Here is a tiny trained network, its code and every weight. The questions are about switching its units off for an input and a class, where a switched-off unit gives its printed mean instead of its output.

import numpy as np


def w(rows, s, z=0):
    codes = np.array(rows[::2]) - 128.0
    scale = np.full(codes.shape[1], s)
    scale[-1] = z or s
    return codes * scale


def f(y):
    return np.maximum(y, 0)


def log_softmax(a):
    a = a - a.max(-1, keepdims=True)
    return a - np.log(np.exp(a).sum(-1, keepdims=True))


def net(x, mask):
    res = np.array(x, float).reshape(1, 8) / 4 @ E
    y = f(res @ A[0][:, :-1].T + A[0][:, -1])
    res = res + np.where(mask, y, B[0][:, -1]) @ B[0][:, :-1]
    return log_softmax(res[-1] @ U[:, :-1].T + U[:, -1])


A, B = {}, {}
E = w([
[73,65,77,53,227,254,208,192],'x0',
[150,133,130,108,133,117,133,123],'x1',
[151,126,128,105,124,133,116,124],'x2',
[136,125,129,121,125,129,125,128],'x3',
[69,219,255,100,179,117,41,221],'x4',
[130,137,134,130,131,132,136,124],'x5',
[242,79,132,215,248,135,54,121],'x6',
[108,127,141,140,132,136,134,116],'x7',
],0.012)
A[0] = w([
[102,167,185,81,153,151,147,210,97],'neuron 1',
[154,81,106,172,111,123,127,60,222],'neuron 2',
[96,160,119,130,86,99,103,110,85],'neuron 3',
[123,175,153,96,77,143,118,110,45],'neuron 4',
[85,158,90,69,101,174,171,161,127],'neuron 5',
[154,88,111,153,248,179,112,134,2],'neuron 6',
[123,109,146,124,152,147,135,122,76],'neuron 7',
[82,139,118,86,108,159,157,128,111],'neuron 8',
[111,38,76,104,78,136,211,149,172],'neuron 9',
[123,148,147,111,67,124,124,107,168],'neuron 10',
[90,142,139,101,36,94,121,104,201],'neuron 11',
[76,170,188,74,139,131,93,146,88],'neuron 12',
[177,147,127,200,134,94,75,109,120],'neuron 13',
[125,190,130,145,56,83,136,98,207],'neuron 14',
[108,131,77,88,109,118,203,122,163],'neuron 15',
[130,203,203,158,178,82,42,197,121],'neuron 16',
],0.013,0.0062)
B[0] = w([
[38,103,84,75,228,50,20,145,203],'neuron 1',
[224,238,76,177,65,92,153,100,203],'neuron 2',
[130,105,144,126,162,139,150,169,165],'neuron 3',
[148,56,125,70,165,131,98,188,160],'neuron 4',
[105,205,164,123,137,111,126,55,197],'neuron 5',
[204,32,64,156,127,143,166,254,196],'neuron 6',
[101,111,115,142,107,138,123,166,141],'neuron 7',
[126,180,170,62,124,140,107,80,176],'neuron 8',
[148,128,176,100,83,216,169,58,213],'neuron 9',
[128,102,142,153,146,149,172,210,172],'neuron 10',
[123,54,96,136,109,172,146,219,201],'neuron 11',
[80,128,154,133,190,70,87,154,201],'neuron 12',
[144,155,159,110,80,72,85,3,207],'neuron 13',
[195,9,38,154,139,145,175,207,206],'neuron 14',
[139,118,168,82,73,195,134,67,189],'neuron 15',
[174,52,248,165,200,182,120,60,253],'neuron 16',
],0.009,0.026)
U = w([
[137,120,20,117,102,157,228,201,162],'0',
[120,143,242,96,144,157,107,44,221],'1',
[100,86,144,119,201,117,95,254,81],'2',
[4,206,149,36,177,84,60,143,3],'3',
[148,197,84,177,105,31,97,63,101],'4',
],0.0099,0.0035)

Each question gives the input, the list of numbers given to net, and the class t.
The units are the neurons (one row each of A and B). Each row of codes is followed by its name. A weight is (code - 128) times the scale printed after its matrix; where a second scale follows, it is the last column's (A, B and U).
mask holds one flag per neuron, in row order. A switched-off neuron (its flag False) gives its mean, the last column of its row in B, instead of its output. The means were averaged over made-up inputs and are rounded, as every weight is.
A unit's drop is (log p(t) with every unit on - log p(t) with that unit switched off) / (log p(t) with every unit on - log p(t) with every unit switched off).
The circuit of an input: a set's keep is (log p(t) with only the set's units on - log p(t) with every unit switched off) / (log p(t) with every unit on - log p(t) with every unit switched off). Starting from the 12 units with the biggest drops (on a tie, the unit counted first), units are removed one at a time, each time the one whose removal leaves the highest keep (on an exact tie, the one counted first), for as long as the keep stays at least 0.8.
units of the circuit, in order: the units of the circuit, biggest drop first
most important unit: the unit with the biggest drop
k most important neurons: the k neurons with the biggest drops, biggest first
drop of u: that unit's drop, to one decimal
input [8,0,-8,-4,-8,-6,0,-6], class 1: most important unit : neuron 9
input [-1,-4,8,2,7,7,0,-4], class 2: 2 most important neurons : neuron 1; neuron 9
input [1,-2,-6,-7,-4,3,1,0], class 0: 3 most important neurons : neuron 16; neuron 13; neuron 5
input [-2,3,-4,-5,0,-6,-3,8], class 0: 2 most important neurons : neuron 16; neuron 1
input [-2,-5,2,2,0,5,5,-3], class 4: 2 most important neurons : neuron 9; neuron 15
input [5,-1,-7,-4,0,0,4,7], class 0: 2 most important neurons : neuron 16; neuron 12
input [6,-4,1,6,-2,2,0,-6], class 1: 4 most important neurons : neuron 14; neuron 9; neuron 11; neuron 5
input [-4,4,3,2,0,-1,7,4], class 4: 3 most important neurons : neuron 2; neuron 9; neuron 15
input [5,-7,-4,1,1,4,-8,4], class 3: 2 most important neurons : neuron 1; neuron 16
input [-7,3,2,-3,-7,3,2,-3], class 4: 2 most important neurons : neuron 13; neuron 2
input [0,-3,3,-3,0,-5,2,-4], class 4: 2 most important neurons : neuron 16; neuron 14
input [-5,7,5,-7,3,0,0,2], class 2: 2 most important neurons : neuron 14; neuron 9
input [-1,-6,8,-3,-4,4,1,-7], class 4: 3 most important neurons : neuron 16; neuron 6; neuron 11
input [-8,-6,0,3,0,-8,8,3], class 4: units of the circuit, in order : neuron 2
input [-2,8,-4,-5,-3,-1,0,3], class 0: 2 most important neurons : neuron 16; neuron 5
input [-5,-8,-2,2,1,6,-4,0], class 2: drop of neuron 2 : 0.1
input [-7,3,8,-8,1,0,-7,-8], class 2: drop of neuron 4 : 0.2
input [7,-1,-1,8,2,-6,-8,-8], class 3: drop of neuron 1 : 1.0
